Here is a tiny trained network, its code and every weight. The questions are about switching its units off for an input and a target symbol, where a switched-off unit gives its printed mean instead of its output.

import numpy as np


def w(rows, s, z=0):
    codes = np.array(rows[::2]) - 128.0
    scale = np.full(codes.shape[1], s)
    scale[-1] = z or s
    return codes * scale


def norm(h):
    return h / np.sqrt((h * h).mean(-1, keepdims=True) + 1e-5)


def f(y):
    return y / 2 * (1 + np.tanh(0.7978845608 * (y + 0.044715 * y**3)))


def softmax(a):
    e = np.exp(a - a.max(-1, keepdims=True))
    return e / e.sum(-1, keepdims=True)


def log_softmax(a):
    a = a - a.max(-1, keepdims=True)
    return a - np.log(np.exp(a).sum(-1, keepdims=True))


def net(x, mask):
    ids = ['βηθλμτφ'.index(c) for c in x.split()]
    T = len(ids)
    res = E[ids] + P[:T]
    u = 0
    for l in range(2):
        q, k, v = (norm(res) @ M[l].T for M in (Q, K, V))
        z = softmax(np.where(np.tri(T) > 0, q @ k.T / 4**0.5, -1e9)) @ v
        res = res + np.where(mask[u], z, O[l][:, -1]) @ O[l][:, :-1]
        u += 1
        y = f(norm(res) @ A[l][:, :-1].T + A[l][:, -1])
        res = res + np.where(mask[u : u + 4], y, B[l][:, -1]) @ B[l][:, :-1]
        u += 4
    return log_softmax(norm(res)[-1] @ U[:, :-1].T + U[:, -1])


Q, K, V, O, A, B = {}, {}, {}, {}, {}, {}
E = w([
[113,66,156,119],'β',
[89,192,252,90],'η',
[166,74,172,177],'θ',
[116,75,153,85],'λ',
[176,119,101,99],'μ',
[121,81,156,66],'τ',
[204,43,120,96],'φ',
],0.019)
P = w([
[111,255,145,82],'0',
[152,118,216,154],'1',
[146,124,197,125],'2',
[132,140,201,127],'3',
[140,158,145,57],'4',
[119,145,184,95],'5',
[109,160,192,103],'6',
[109,167,180,87],'7',
[107,181,165,63],'8',
[136,221,87,52],'9',
],0.0059)
Q[0] = w([
[228,61,94,109],'0.h1',
[71,130,5,123],'0.h1',
[167,171,91,195],'0.h1',
[147,44,132,119],'0.h1',
],0.011)
K[0] = w([
[117,122,11,116],'0.h1',
[110,74,171,126],'0.h1',
[128,39,88,114],'0.h1',
[217,157,139,123],'0.h1',
],0.012)
V[0] = w([
[93,81,191,94],'0.h1',
[99,7,118,148],'0.h1',
[80,81,158,255],'0.h1',
[235,211,108,187],'0.h1',
],0.0076)
O[0] = w([
[122,120,5,83,224],'0.h1',
[223,136,145,108,138],'0.h1',
[127,144,45,182,3],'0.h1',
[161,118,156,105,149],'0.h1',
],0.011,0.0037)
A[0] = w([
[119,170,141,7,252],'0.n1',
[110,170,171,152,16],'0.n2',
[222,46,125,141,33],'0.n3',
[92,158,170,93,29],'0.n4',
],0.011,0.00039)
B[0] = w([
[161,119,137,189,208],'0.n1',
[123,185,137,70,131],'0.n2',
[152,124,69,208,254],'0.n3',
[177,255,51,160,156],'0.n4',
],0.009,0.0096)
Q[1] = w([
[219,55,128,90],'1.h1',
[1,144,25,116],'1.h1',
[24,5,95,34],'1.h1',
[171,135,26,193],'1.h1',
],0.0099)
K[1] = w([
[86,147,74,109],'1.h1',
[175,4,153,123],'1.h1',
[115,60,141,95],'1.h1',
[112,163,111,83],'1.h1',
],0.012)
V[1] = w([
[187,142,250,167],'1.h1',
[64,146,153,137],'1.h1',
[125,116,65,42],'1.h1',
[112,121,181,89],'1.h1',
],0.017)
O[1] = w([
[136,126,57,68,255],'1.h1',
[75,161,124,165,61],'1.h1',
[174,179,211,87,100],'1.h1',
[107,171,121,4,107],'1.h1',
],0.016,0.0049)
A[1] = w([
[137,86,107,42,252],'1.n1',
[154,250,153,90,112],'1.n2',
[84,169,203,78,85],'1.n3',
[87,138,193,186,110],'1.n4',
],0.012,0.0022)
B[1] = w([
[75,174,138,71,254],'1.n1',
[169,174,9,171,200],'1.n2',
[191,163,110,147,168],'1.n3',
[93,116,231,110,141],'1.n4',
],0.012,0.0054)
U = w([
[32,94,236,163,199],'β',
[59,244,81,196,116],'η',
[116,29,79,254,182],'θ',
[100,135,202,137,138],'λ',
[19,148,101,18,144],'μ',
[209,188,164,91,72],'τ',
[203,15,64,15,2],'φ',
],0.0071,0.0037)

Each question gives the input, a string of symbols that net reads in full, and the target symbol t.
The units are the heads (4 rows each of Q, K, V and O) and the neurons (one row each of A and B). Each row of codes is followed by its name. A weight is (code - 128) times the scale printed after its matrix; where a second scale follows, it is the last column's (O, A, B and U).
mask holds one flag per unit, layer by layer, with each layer's heads first. A switched-off unit (its flag False) gives its mean, the last column of its rows in O or B, instead of its output. The means were averaged over made-up inputs and are rounded, as every weight is.
A unit's drop is (log p(t) with every unit on - log p(t) with that unit switched off) / (log p(t) with every unit on - log p(t) with every unit switched off).
The circuit of an input: a set's keep is (log p(t) with only the set's units on - log p(t) with every unit switched off) / (log p(t) with every unit on - log p(t) with every unit switched off). Starting from all 10 units, units are removed one at a time, each time the one whose removal leaves the highest keep (on an exact tie, the one counted first), for as long as the keep stays at least 0.8.
units of the circuit, in order: the units of the circuit, biggest drop first
k most important neurons: the k neurons with the biggest drops, biggest first
top k neurons in layer l: the k neurons of layer l with the biggest drops, biggest first
drop when u is switched off: that unit's drop, to one decimal
input β θ τ, target β: units of the circuit, in order -> [1.h1 0.h1]
input φ θ η μ, target μ: top 3 neurons in layer 0 -> [0.n3 0.n2 0.n1]
input η φ θ θ μ φ θ β, target μ: units of the circuit, in order -> [0.n3 1.n1]
input μ φ τ λ φ, target μ: units of the circuit, in order -> [0.h1 1.h1]
input τ θ φ θ λ θ θ β β φ, target τ: units of the circuit, in order -> [0.h1 1.h1 0.n3]
input θ β φ θ η φ φ β, target β: units of the circuit, in order -> [0.h1 0.n3 1.h1]
input τ λ θ θ τ τ θ θ φ μ, target τ: units of the circuit, in order -> [1.h1]
input φ θ τ θ, target φ: units of the circuit, in order -> [1.h1 0.h1]
input β β η, target η: 3 most important neurons -> [0.n4 0.n1 0.n3]
input β μ β τ, target β: units of the circuit, in order -> [0.h1 1.h1]
input λ η θ τ φ θ β, target β: 2 most important neurons -> [0.n3 1.n4]
input τ θ β β θ, target τ: 3 most important neurons -> [0.n3 0.n4 0.n1]
input θ θ μ μ η μ, target μ: 3 most important neurons -> [0.n3 0.n1 1.n1]
input θ μ θ θ θ μ, target θ: most important neuron -> [0.n1]
input τ θ φ θ θ θ θ θ μ, target τ: 2 most important neurons -> [0.n4 0.n3]
input τ μ φ φ θ τ θ, target τ: 4 most important neurons -> [0.n3 0.n4 0.n1 1.n2]
input μ φ φ λ θ η θ φ θ, target μ: 2 most important neurons -> [0.n3 0.n1]
input μ θ β θ φ θ λ, target μ: 2 most important neurons -> [0.n3 1.n1]
input φ θ η τ, target τ: 2 most important neurons -> [0.n3 0.n4]
input β φ φ θ θ θ φ θ, target β: drop when 0.h1 is switched off -> 1.0
input θ φ λ τ β, target θ: drop when 1.n3 is switched off -> 0.0
